Below are the code and all the weights of a small trained network. Each question names an input and a class and asks about switching units off, where a switched-off unit gives its printed mean instead of its output.

import numpy as np


def w(rows, s, z=0):
    codes = np.array(rows[::2]) - 128.0
    scale = np.full(codes.shape[1], s)
    scale[-1] = z or s
    return codes * scale


def norm(h):
    return h / np.sqrt((h * h).mean(-1, keepdims=True) + 1e-5)


def f(y):
    return y / 2 * (1 + np.tanh(0.7978845608 * (y + 0.044715 * y**3)))


def log_softmax(a):
    a = a - a.max(-1, keepdims=True)
    return a - np.log(np.exp(a).sum(-1, keepdims=True))


def net(x, mask):
    res = np.array(x, float).reshape(1, 2) / 4 @ E
    u = 0
    for l in range(4):
        y = f(norm(res) @ A[l][:, :-1].T + A[l][:, -1])
        res = res + np.where(mask[u : u + 3], y, B[l][:, -1]) @ B[l][:, :-1]
        u += 3
    return log_softmax(norm(res)[-1] @ U[:, :-1].T + U[:, -1])


A, B = {}, {}
E = w([
[113,133,89,97,137,80,227,106,127,206],'x0',
[1,111,138,104,172,98,43,170,134,166],'x1',
],0.009)
A[0] = w([
[146,160,95,115,27,91,65,179,115,53,99],'0.n1',
[41,68,41,129,204,139,93,69,161,103,254],'0.n2',
[170,113,17,82,240,177,194,153,180,3,157],'0.n3',
],0.004,0.0012)
B[0] = w([
[166,116,14,134,174,21,205,129,129,159,198],'0.n1',
[172,111,91,78,105,225,105,128,41,188,254],'0.n2',
[65,160,166,49,244,134,151,184,128,152,221],'0.n3',
],0.011,0.0019)
A[1] = w([
[175,104,235,249,159,206,53,157,57,6,3],'1.n1',
[135,220,120,162,200,22,161,54,145,52,120],'1.n2',
[159,90,207,197,63,85,4,208,253,4,55],'1.n3',
],0.0043,0.002)
B[1] = w([
[177,143,1,153,6,74,131,150,164,245,237],'1.n1',
[14,136,146,127,164,120,37,36,126,100,254],'1.n2',
[227,229,56,34,90,13,192,68,94,204,214],'1.n3',
],0.0079,0.0027)
A[2] = w([
[227,128,129,187,92,216,183,106,129,2,254],'2.n1',
[63,176,209,157,115,123,150,134,127,148,87],'2.n2',
[186,116,140,111,109,183,155,164,54,148,205],'2.n3',
],0.0079,0.00053)
B[2] = w([
[64,81,158,2,151,210,55,170,20,83,253],'2.n1',
[32,92,72,175,149,76,77,137,144,56,146],'2.n2',
[53,184,101,214,198,54,111,107,206,56,193],'2.n3',
],0.0087,0.0049)
A[3] = w([
[129,75,115,227,196,144,118,141,178,76,44],'3.n1',
[105,96,203,112,157,234,96,254,42,130,249],'3.n2',
[133,136,13,90,64,120,249,84,130,214,174],'3.n3',
],0.0078,0.0017)
B[3] = w([
[70,117,114,114,177,44,144,159,180,83,150],'3.n1',
[170,74,210,97,157,203,232,52,100,7,246],'3.n2',
[203,182,95,139,87,93,66,161,132,126,254],'3.n3',
],0.013,0.0087)
U = w([
[212,232,45,119,40,80,48,164,95,171,224],'0',
[111,66,196,43,164,249,160,79,40,62,221],'1',
[3,142,86,187,217,42,149,153,207,76,127],'2',
[147,75,167,166,79,126,189,164,182,158,2],'3',
[102,116,141,210,64,168,174,106,172,173,13],'4',
[108,149,204,187,100,137,159,133,162,172,4],'5',
],0.011,0.0039)

Each question gives the input, the list of numbers given to net, and the class t.
The units are the neurons (one row each of A and B). Each row of codes is followed by its name. A weight is (code - 128) times the scale printed after its matrix; where a second scale follows, it is the last column's (A, B and U).
mask holds one flag per neuron, layer by layer. A switched-off neuron (its flag False) gives its mean, the last column of its row in B, instead of its output. The means were averaged over made-up inputs and are rounded, as every weight is.
A unit's drop is (log p(t) with every unit on - log p(t) with that unit switched off) / (log p(t) with every unit on - log p(t) with every unit switched off).
most important unit: the unit with the biggest drop
top k neurons: the k neurons with the biggest drops, biggest first
drop when u is switched off: that unit's drop, to one decimal
input [-6,-5], class 0: most important unit => 1.n1
input [3,0], class 2: top 3 neurons => 0.n1, 2.n3, 1.n1
input [0,-1], class 2: top 2 neurons => 2.n1, 2.n2
input [-2,0], class 2: top 2 neurons => 0.n1, 2.n1
input [3,1], class 2: top 3 neurons => 2.n3, 1.n2, 1.n1
input [-3,1], class 2: top 2 neurons => 0.n1, 0.n2
input [-1,-1], class 2: top 2 neurons => 0.n2, 2.n1
input [1,-2], class 2: top 2 neurons => 2.n1, 2.n2
input [-2,2], class 2: top 3 neurons => 0.n2, 2.n3, 1.n2
input [2,0], class 2: top 3 neurons => 0.n1, 2.n3, 1.n1
input [2,-3], class 2: top 4 neurons => 0.n3, 2.n1, 1.n2, 0.n2
input [2,-1], class 2: top 2 neurons => 2.n1, 2.n2
input [-2,-2], class 2: drop when 0.n2 is switched off => 1.1
input [-4,2], class 0: drop when 0.n3 is switched off => 0.7
